Below are the code and all the weights of a small trained network. Each question names an input and a class and asks about switching units off, where a switched-off unit gives its printed mean instead of its output.

import numpy as np


def w(rows, s, z=0):
    codes = np.array(rows[::2]) - 128.0
    scale = np.full(codes.shape[1], s)
    scale[-1] = z or s
    return codes * scale


def norm(h):
    return h / np.sqrt((h * h).mean(-1, keepdims=True) + 1e-5)


def f(y):
    return np.maximum(y, 0)


def log_softmax(a):
    a = a - a.max(-1, keepdims=True)
    return a - np.log(np.exp(a).sum(-1, keepdims=True))


def net(x, mask):
    res = np.array(x, float).reshape(1, 8) / 4 @ E
    u = 0
    for l in range(3):
        y = f(norm(res) @ A[l][:, :-1].T + A[l][:, -1])
        res = res + np.where(mask[u : u + 13], y, B[l][:, -1]) @ B[l][:, :-1]
        u += 13
    return log_softmax(norm(res)[-1] @ U[:, :-1].T + U[:, -1])


A, B = {}, {}
E = w([
[130,137,131,136,127],'x0',
[126,120,123,118,127],'x1',
[9,220,127,97,208],'x2',
[135,148,143,156,134],'x3',
[233,176,77,97,216],'x4',
[128,129,132,132,126],'x5',
[144,125,196,70,119],'x6',
[117,41,156,144,220],'x7',
],0.011)
A[0] = w([
[136,101,60,163,114,2],'0.n0',
[113,121,213,56,110,116],'0.n1',
[134,192,93,96,49,31],'0.n2',
[168,137,216,25,129,41],'0.n3',
[125,136,7,182,153,146],'0.n4',
[69,101,160,179,80,41],'0.n5',
[142,188,93,110,43,140],'0.n6',
[101,106,36,164,131,39],'0.n7',
[71,97,42,190,108,127],'0.n8',
[142,74,168,67,77,192],'0.n9',
[71,196,117,113,123,70],'0.n10',
[74,173,145,139,172,48],'0.n11',
[183,103,94,125,161,174],'0.n12',
],0.013,0.0091)
B[0] = w([
[171,157,227,73,133,134],'0.n0',
[136,160,204,142,152,191],'0.n1',
[106,60,162,222,218,164],'0.n2',
[184,174,245,143,153,166],'0.n3',
[164,167,239,98,126,223],'0.n4',
[51,161,169,115,46,170],'0.n5',
[107,95,154,165,196,224],'0.n6',
[167,178,211,171,168,143],'0.n7',
[140,162,240,92,154,202],'0.n8',
[101,174,137,150,143,255],'0.n9',
[98,80,137,76,187,178],'0.n10',
[83,147,135,65,158,162],'0.n11',
[95,193,129,153,126,237],'0.n12',
],0.013,0.0075)
A[1] = w([
[113,71,143,122,180,127],'1.n0',
[181,82,152,153,80,148],'1.n1',
[197,187,37,30,146,3],'1.n2',
[94,35,103,25,62,53],'1.n3',
[178,118,109,161,65,127],'1.n4',
[98,5,16,59,40,33],'1.n5',
[159,127,79,80,149,120],'1.n6',
[164,164,155,118,157,117],'1.n7',
[104,151,181,153,169,131],'1.n8',
[119,6,23,51,4,64],'1.n9',
[188,95,161,105,71,129],'1.n10',
[160,152,68,104,140,116],'1.n11',
[91,139,176,106,165,113],'1.n12',
],0.017,0.027)
B[1] = w([
[119,103,101,211,114,157],'1.n0',
[55,157,89,126,187,168],'1.n1',
[106,138,253,137,246,128],'1.n2',
[151,222,65,194,131,128],'1.n3',
[77,104,80,128,178,138],'1.n4',
[28,108,66,31,18,128],'1.n5',
[134,126,124,125,81,131],'1.n6',
[89,122,102,140,90,188],'1.n7',
[139,106,109,153,80,254],'1.n8',
[136,30,53,29,111,128],'1.n9',
[76,173,131,95,162,148],'1.n10',
[142,114,156,107,93,132],'1.n11',
[148,131,95,157,112,203],'1.n12',
],0.017,0.016)
A[2] = w([
[99,152,132,143,65,150],'2.n0',
[159,72,190,7,117,58],'2.n1',
[131,142,82,147,77,142],'2.n2',
[106,144,89,144,90,134],'2.n3',
[148,48,172,109,77,40],'2.n4',
[214,139,81,148,152,139],'2.n5',
[85,102,162,122,149,121],'2.n6',
[159,103,168,119,130,4],'2.n7',
[89,99,102,86,176,135],'2.n8',
[202,163,86,106,129,116],'2.n9',
[146,152,188,118,146,106],'2.n10',
[114,100,163,91,152,116],'2.n11',
[152,77,84,179,109,119],'2.n12',
],0.02,0.024)
B[2] = w([
[172,130,103,100,126,249],'2.n0',
[98,78,189,167,78,128],'2.n1',
[132,77,89,90,119,176],'2.n2',
[159,98,89,108,149,186],'2.n3',
[112,192,167,89,152,128],'2.n4',
[87,136,148,135,67,161],'2.n5',
[151,152,115,119,135,170],'2.n6',
[50,237,197,252,219,128],'2.n7',
[139,124,116,70,174,145],'2.n8',
[87,117,139,100,81,143],'2.n9',
[168,136,172,174,140,148],'2.n10',
[145,160,139,163,140,129],'2.n11',
[146,89,107,162,161,156],'2.n12',
],0.023,0.014)
U = w([
[174,114,119,101,137,249],'0',
[123,239,197,187,113,60],'1',
[85,171,92,44,250,70],'2',
[116,51,67,218,111,8],'3',
[188,105,116,98,124,174],'4',
[188,100,122,89,135,171],'5',
[46,90,159,47,15,58],'6',
[205,107,114,92,146,130],'7',
],0.014,0.011)

Each question gives the input, the list of numbers given to net, and the class t.
The units are the neurons (one row each of A and B). Each row of codes is followed by its name. A weight is (code - 128) times the scale printed after its matrix; where a second scale follows, it is the last column's (A, B and U).
mask holds one flag per neuron, layer by layer. A switched-off neuron (its flag False) gives its mean, the last column of its row in B, instead of its output. The means were averaged over made-up inputs and are rounded, as every weight is.
A unit's drop is (log p(t) with every unit on - log p(t) with that unit switched off) / (log p(t) with every unit on - log p(t) with every unit switched off).
The circuit of an input: a set's keep is (log p(t) with only the set's units on - log p(t) with every unit switched off) / (log p(t) with every unit on - log p(t) with every unit switched off). Starting from the 12 units with the biggest drops (on a tie, the unit counted first), units are removed one at a time, each time the one whose removal leaves the highest keep (on an exact tie, the one counted first), for as long as the keep stays at least 0.8.
units of the circuit, in order: the units of the circuit, biggest drop first
unit that matters most: the unit with the biggest drop
top k neurons: the k neurons with the biggest drops, biggest first
k most important neurons of layer l: the k neurons of layer l with the biggest drops, biggest first
input [-7,2,-2,1,5,-2,8,7], class 1: unit that matters most : 0.n3
input [1,3,2,2,-7,2,6,-7], class 3: units of the circuit, in order : 0.n2; 0.n6; 0.n4
input [1,8,-2,3,8,6,-8,-6], class 1: units of the circuit, in order : 0.n4; 2.n5
input [1,0,3,5,-8,-2,-8,8], class 1: 3 most important neurons of layer 0 : 0.n8; 0.n5; 0.n7
input [4,5,-7,5,-1,7,4,-8], class 3: units of the circuit, in order : 0.n6; 0.n2; 0.n4
input [-7,8,8,-5,-5,0,2,-6], class 2: 2 most important neurons of layer 0 : 0.n10; 0.n11
input [-7,1,6,-4,5,5,-4,1], class 4: top 2 neurons : 1.n1; 1.n12
input [-1,-2,7,-3,-5,7,3,-7], class 2: top 4 neurons : 0.n10; 0.n11; 1.n7; 0.n6
input [-7,-3,-1,6,-7,-6,2,-2], class 4: 4 most important neurons of layer 2 : 2.n0; 2.n5; 2.n3; 2.n9
input [1,-1,6,2,1,-5,7,-8], class 3: 2 most important neurons of layer 0 : 0.n2; 0.n4
input [4,-6,6,2,6,-4,5,-8], class 3: 2 most important neurons of layer 2 : 2.n0; 2.n5
input [-3,-4,3,0,-3,0,-5,-2], class 1: 2 most important neurons of layer 0 : 0.n8; 0.n4
input [-3,7,-1,1,8,5,0,-2], class 6: units of the circuit, in order : 2.n9; 2.n5
input [3,1,2,-1,3,-2,0,6], class 3: units of the circuit, in order : 1.n0
input [0,-2,6,5,6,-4,-7,-4], class 1: top 2 neurons : 0.n4; 1.n0
input [-2,-5,-7,-6,6,-1,-5,3], class 2: top 2 neurons : 1.n1; 1.n8
input [2,4,2,-1,-5,-6,4,-1], class 5: units of the circuit, in order : 2.n0; 2.n5
input [5,1,5,6,-1,1,-5,-7], class 3: top 4 neurons : 0.n2; 0.n6; 1.n0; 1.n8
input [-8,8,4,1,-3,-1,-8,3], class 1: units of the circuit, in order : 0.n4; 0.n7
input [-6,-8,-8,-2,-7,-5,6,-1], class 2: unit that matters most : 1.n1
